Small tables with named rows and columns. After each table, cells are looked up by row and column.

dukimel
fields: faf, lebez, nus
kis: [-139, 15, -197]
refe: [128, 2, -74]
poget: [-482, -51, 517]
sirim: [-146, -613, 106]
simusa: [-5, -95, -204]
fedevob: [-337, 54, 450]
gidozul: [248, 14, 926]
mez: [8, -530, 145]
rif: [54, -48, 546]
zudom: [-614, 286, 219]
dafiz: [214, 40, 938]
kitina: [487, -175, 887]
vesus: [-422, 127, 161]

gidozul, lebez -> 14
zudom, nus -> 219
sirim, lebez -> -613
kitina, faf -> 487
vesus, lebez -> 127
rif, nus -> 546
vesus, nus -> 161
poget, lebez -> -51
kis, faf -> -139
mez, faf -> 8
fedevob, nus -> 450
Which row has the largest nus? dafiz

kuvi
         molipef  nufi  rimabe  begofe
tez           57   153     194      36
zov          121   135     147     120
zoluvu       113   122     155      90
remelof      222    70      10     228
zes           80   162     174      69
kivuku       134   115     147     128

What is the begofe of tez in kuvi? 36
What is the rimabe of zoluvu in kuvi? 155
What is the begofe of kivuku in kuvi? 128
What is the rimabe of remelof in kuvi? 10
What is the begofe of remelof in kuvi? 228
What is the nufi of remelof in kuvi? 70
What is the nufi of zov in kuvi? 135
What is the molipef of kivuku in kuvi? 134
Row with the largest nufi: zes

Table sazadu
         dop  los  zub  sov  pemo  vikepi  zag
sulanuf  353  492  485  253   477     747  509
nezud    812  515  505  797   630     333  589
pige     868  471  525  735   614     341  563
pepipaz  442  591  520  338   531     675  581
fes      227  488  621  285   671     728  525
gerudav  600  680  315  757   336     312  447
tik      807  792  362  567   372     247  515
luv      596  503  549  658   495     323  621

gerudav, los: 680
pige, dop: 868
nezud, sov: 797
gerudav, zub: 315
tik, sov: 567
sulanuf, vikepi: 747
pepipaz, vikepi: 675
sulanuf, los: 492
luv, zub: 549

mekale:
	nov	dupul	vupe	peket	revuri	ludaza
poduso	2858	3583	5668	2476	2792	1249
mos	5868	3371	1441	2225	2496	954
sasi	4512	9026	5156	2570	2806	1358
pozaz	3634	3210	5412	4169	4348	2387
monugu	2308	4909	2871	3135	3844	4557
nam	4947	1740	2782	3207	3000	4532

What is the nov of monugu in mekale? 2308
What is the vupe of nam in mekale? 2782
What is the ludaza of poduso in mekale? 1249
What is the revuri of pozaz in mekale? 4348
What is the vupe of pozaz in mekale? 5412
What is the peket of pozaz in mekale? 4169
What is the nov of pozaz in mekale? 3634
What is the dupul of pozaz in mekale? 3210
What is the dupul of mos in mekale? 3371
What is the peket of nam in mekale? 3207
What is the nov of poduso in mekale? 2858
What is the vupe of mos in mekale? 1441
What is the ludaza of sasi in mekale? 1358
What is the dupul of sasi in mekale? 9026
What is the peket of sasi in mekale? 2570
What is the revuri of nam in mekale? 3000
What is the vupe of poduso in mekale? 5668
What is the revuri of sasi in mekale? 2806
What is the vupe of monugu in mekale? 2871
What is the peket of monugu in mekale? 3135
Row with the largest dupul: sasi

keb
         minan  guzudip   viru  pilub  bikopu
madet    -0.62    -0.45   0.09   0.88   -0.62
sen      -0.13    -0.82   0.11   0.38   -0.21
pobesin   0.25    -0.40   0.36   0.16   -0.35
nopo      0.31     0.21   0.50   0.21    0.06
sif       0.24     0.10   0.54   0.20    0.04
paf       0.40     0.15   0.48   0.28   -0.09
butame    0.27     0.07   0.43   0.07   -0.08
finet     0.29     0.06   0.40   0.04    0.00
gez       0.28     0.23   0.34   0.21    0.04
kosusav   0.40     0.31   0.36   0.07   -0.03
mot       0.34     0.53   0.04   0.30   -0.03
fep       0.43     0.20   0.20   0.22   -0.18
vita      0.32     0.34   0.15   0.24   -0.13
ver       0.32     0.35  -0.13   0.31   -0.02

viru of sif: 0.54
pilub of sen: 0.38
viru of butame: 0.43
pilub of pobesin: 0.16
pilub of vita: 0.24
minan of kosusav: 0.40
Row with the largest minan: fep

vetoge =
cols = pobit, zaz, gogazas, gosiked, vafegi
popanak: [43, 52, 55, 71, 71]
dol: [42, 61, 36, 43, 39]
vap: [46, 56, 49, 68, 57]
kireru: [51, 54, 54, 72, 58]
pamed: [54, 54, 54, 71, 52]
popeg: [57, 32, 63, 18, 53]
lazuki: [72, 45, 57, 32, 22]
siletot: [76, 36, 70, 34, 43]
mur: [17, 88, 11, 79, 44]
lakozib: [70, 32, 66, 16, 44]
rem: [51, 37, 57, 22, 51]

What is the vafegi of dol in vetoge?
39
What is the gosiked of rem in vetoge?
22
What is the gogazas of siletot in vetoge?
70
What is the pobit of dol in vetoge?
42
What is the vafegi of mur in vetoge?
44
What is the gosiked of popeg in vetoge?
18
What is the zaz of dol in vetoge?
61
What is the zaz of lazuki in vetoge?
45
What is the zaz of popeg in vetoge?
32
What is the gosiked of popanak in vetoge?
71
What is the gogazas of rem in vetoge?
57
What is the gosiked of kireru in vetoge?
72
What is the pobit of pamed in vetoge?
54
What is the pobit of lazuki in vetoge?
72
What is the zaz of kireru in vetoge?
54
What is the gogazas of pamed in vetoge?
54
What is the gogazas of popanak in vetoge?
55
What is the gogazas of lazuki in vetoge?
57
What is the gogazas of kireru in vetoge?
54
Row with the largest gosiked: mur

